Here is a tiny trained network, its code and every weight. The questions are about switching its units off for an input and a target symbol, where a switched-off unit gives its printed mean instead of its output.

import numpy as np


def w(rows, s, z=0):
    codes = np.array(rows[::2]) - 128.0
    scale = np.full(codes.shape[1], s)
    scale[-1] = z or s
    return codes * scale


def f(y):
    return np.maximum(y, 0)


def softmax(a):
    e = np.exp(a - a.max(-1, keepdims=True))
    return e / e.sum(-1, keepdims=True)


def log_softmax(a):
    a = a - a.max(-1, keepdims=True)
    return a - np.log(np.exp(a).sum(-1, keepdims=True))


def net(x, mask):
    ids = ['αζηθλξστφψω'.index(c) for c in x.split()]
    T = len(ids)
    res = E[ids] + P[:T]
    r = res
    for j in range(2):
        rows = slice(3 * j, 3 * j + 3)
        q, k, v = (r @ M[0][rows].T for M in (Q, K, V))
        z = softmax(np.where(np.tri(T) > 0, q @ k.T / 3**0.5, -1e9)) @ v
        o = O[0][rows]
        res = res + np.where(mask[j], z, o[:, -1]) @ o[:, :-1]
    y = f(res @ A[0][:, :-1].T + A[0][:, -1])
    res = res + np.where(mask[2:26], y, B[0][:, -1]) @ B[0][:, :-1]
    return log_softmax(res[-1] @ U[:, :-1].T + U[:, -1])


Q, K, V, O, A, B = {}, {}, {}, {}, {}, {}
E = w([
[161,129,120],'α',
[176,204,138],'ζ',
[8,161,159],'η',
[114,23,120],'θ',
[168,113,119],'λ',
[146,163,137],'ξ',
[84,83,128],'σ',
[143,131,135],'τ',
[122,94,128],'φ',
[178,45,105],'ψ',
[146,143,134],'ω',
],0.018)
P = w([
[120,131,109],'0',
[121,136,179],'1',
[111,140,69],'2',
[127,122,218],'3',
[119,144,37],'4',
[118,120,248],'5',
[117,167,1],'6',
[93,143,234],'7',
],0.012)
Q[0] = w([
[129,110,251],'head 1',
[142,118,164],'head 1',
[107,142,136],'head 1',
[108,121,135],'head 2',
[80,147,98],'head 2',
[130,138,59],'head 2',
],0.023)
K[0] = w([
[105,155,3],'head 1',
[120,125,70],'head 1',
[157,129,117],'head 1',
[114,153,138],'head 2',
[85,131,141],'head 2',
[150,124,175],'head 2',
],0.026)
V[0] = w([
[28,63,65],'head 1',
[80,254,205],'head 1',
[31,76,161],'head 1',
[192,110,66],'head 2',
[166,114,64],'head 2',
[71,173,44],'head 2',
],0.0082)
O[0] = w([
[66,140,96,6],'head 1',
[150,156,227,254],'head 1',
[17,156,143,24],'head 1',
[163,149,72,114],'head 2',
[105,148,10,113],'head 2',
[126,148,197,154],'head 2',
],0.011,0.0033)
A[0] = w([
[99,103,226,91],'neuron 1',
[189,137,85,57],'neuron 2',
[123,169,139,130],'neuron 3',
[131,105,204,110],'neuron 4',
[196,94,118,113],'neuron 5',
[160,123,132,136],'neuron 6',
[52,156,2,83],'neuron 7',
[123,74,117,3],'neuron 8',
[153,203,94,220],'neuron 9',
[83,92,115,239],'neuron 10',
[205,98,74,120],'neuron 11',
[113,32,100,168],'neuron 12',
[242,91,58,136],'neuron 13',
[142,160,127,84],'neuron 14',
[115,150,183,20],'neuron 15',
[53,94,210,126],'neuron 16',
[21,107,76,48],'neuron 17',
[107,140,138,26],'neuron 18',
[114,65,128,52],'neuron 19',
[159,238,74,228],'neuron 20',
[186,111,2,45],'neuron 21',
[178,132,62,59],'neuron 22',
[116,157,167,66],'neuron 23',
[68,243,122,238],'neuron 24',
],0.0084,0.0048)
B[0] = w([
[150,158,54,210],'neuron 1',
[65,138,121,173],'neuron 2',
[168,98,98,162],'neuron 3',
[157,144,68,212],'neuron 4',
[135,118,110,206],'neuron 5',
[118,91,78,177],'neuron 6',
[224,148,254,175],'neuron 7',
[192,153,179,130],'neuron 8',
[138,73,145,219],'neuron 9',
[20,128,194,167],'neuron 10',
[137,171,85,205],'neuron 11',
[2,84,103,157],'neuron 12',
[121,149,73,255],'neuron 13',
[114,114,91,146],'neuron 14',
[130,104,59,163],'neuron 15',
[118,168,76,204],'neuron 16',
[187,101,202,162],'neuron 17',
[145,98,151,134],'neuron 18',
[245,150,193,133],'neuron 19',
[121,47,121,240],'neuron 20',
[31,188,132,173],'neuron 21',
[84,148,142,157],'neuron 22',
[144,123,94,161],'neuron 23',
[174,77,208,217],'neuron 24',
],0.0066,0.0089)
U = w([
[118,134,49,70],'α',
[214,180,62,82],'ζ',
[114,251,125,100],'η',
[121,96,153,96],'θ',
[100,102,36,180],'λ',
[181,132,110,253],'ξ',
[123,114,138,66],'σ',
[135,133,99,56],'τ',
[114,14,108,107],'φ',
[101,254,110,155],'ψ',
[143,107,104,88],'ω',
],0.0073,0.0062)

Each question gives the input, a string of symbols that net reads in full, and the target symbol t.
The units are the heads (3 rows each of Q, K, V and O) and the neurons (one row each of A and B). Each row of codes is followed by its name. A weight is (code - 128) times the scale printed after its matrix; where a second scale follows, it is the last column's (O, A, B and U).
mask holds one flag per unit, heads first, then neurons. A switched-off unit (its flag False) gives its mean, the last column of its rows in O or B, instead of its output. The means were averaged over made-up inputs and are rounded, as every weight is.
A unit's drop is (log p(t) with every unit on - log p(t) with that unit switched off) / (log p(t) with every unit on - log p(t) with every unit switched off).
The circuit of an input: a set's keep is (log p(t) with only the set's units on - log p(t) with every unit switched off) / (log p(t) with every unit on - log p(t) with every unit switched off). Starting from the 12 units with the biggest drops (on a tie, the unit counted first), units are removed one at a time, each time the one whose removal leaves the highest keep (on an exact tie, the one counted first), for as long as the keep stays at least 0.8.
units of the circuit, in order: the units of the circuit, biggest drop first
k most important neurons: the k neurons with the biggest drops, biggest first
which heads matter: for each layer, one digit per head in row order, 1 if its drop is at least 0.15 and else 0, layers parted by /
drop when u is switched off: that unit's drop, to one decimal
input ζ ξ ξ ξ ζ η λ, target ψ: units of the circuit, in order -> [head 1]
input λ η ψ σ ξ ξ ζ ζ, target ζ: which heads matter -> 10
input ξ η τ, target ψ: which heads matter -> 11
input ζ η ξ, target ψ: 2 most important neurons -> [neuron 16; neuron 20]
input ζ λ ψ, target λ: which heads matter -> 01
input ζ θ ζ τ, target ζ: which heads matter -> 10
input λ θ ψ ζ ζ θ λ θ, target λ: units of the circuit, in order -> [head 1; head 2]
input λ ξ η η, target ψ: which heads matter -> 11
input ζ ζ η φ, target ψ: units of the circuit, in order -> [head 1; neuron 16]
input ω ζ λ λ, target λ: units of the circuit, in order -> [head 1; head 2; neuron 7]
input ξ ζ λ ω ζ ζ θ ξ, target θ: 4 most important neurons -> [neuron 7; neuron 24; neuron 17; neuron 10]
input η λ θ ζ ψ η ξ, target ψ: 4 most important neurons -> [neuron 16; neuron 20; neuron 1; neuron 9]
input ζ ζ λ θ, target λ: 3 most important neurons -> [neuron 12; neuron 24; neuron 7]
input α ψ ζ ζ ζ θ σ, target θ: 2 most important neurons -> [neuron 7; neuron 17]
input ζ φ ξ ζ ζ ζ, target ζ: drop when head 1 is switched off -> 0.8
input ξ ζ η ζ ζ ζ θ ξ, target θ: drop when head 1 is switched off -> 1.1
input η ξ ψ τ λ η ω, target ψ: drop when head 2 is switched off -> 0.5
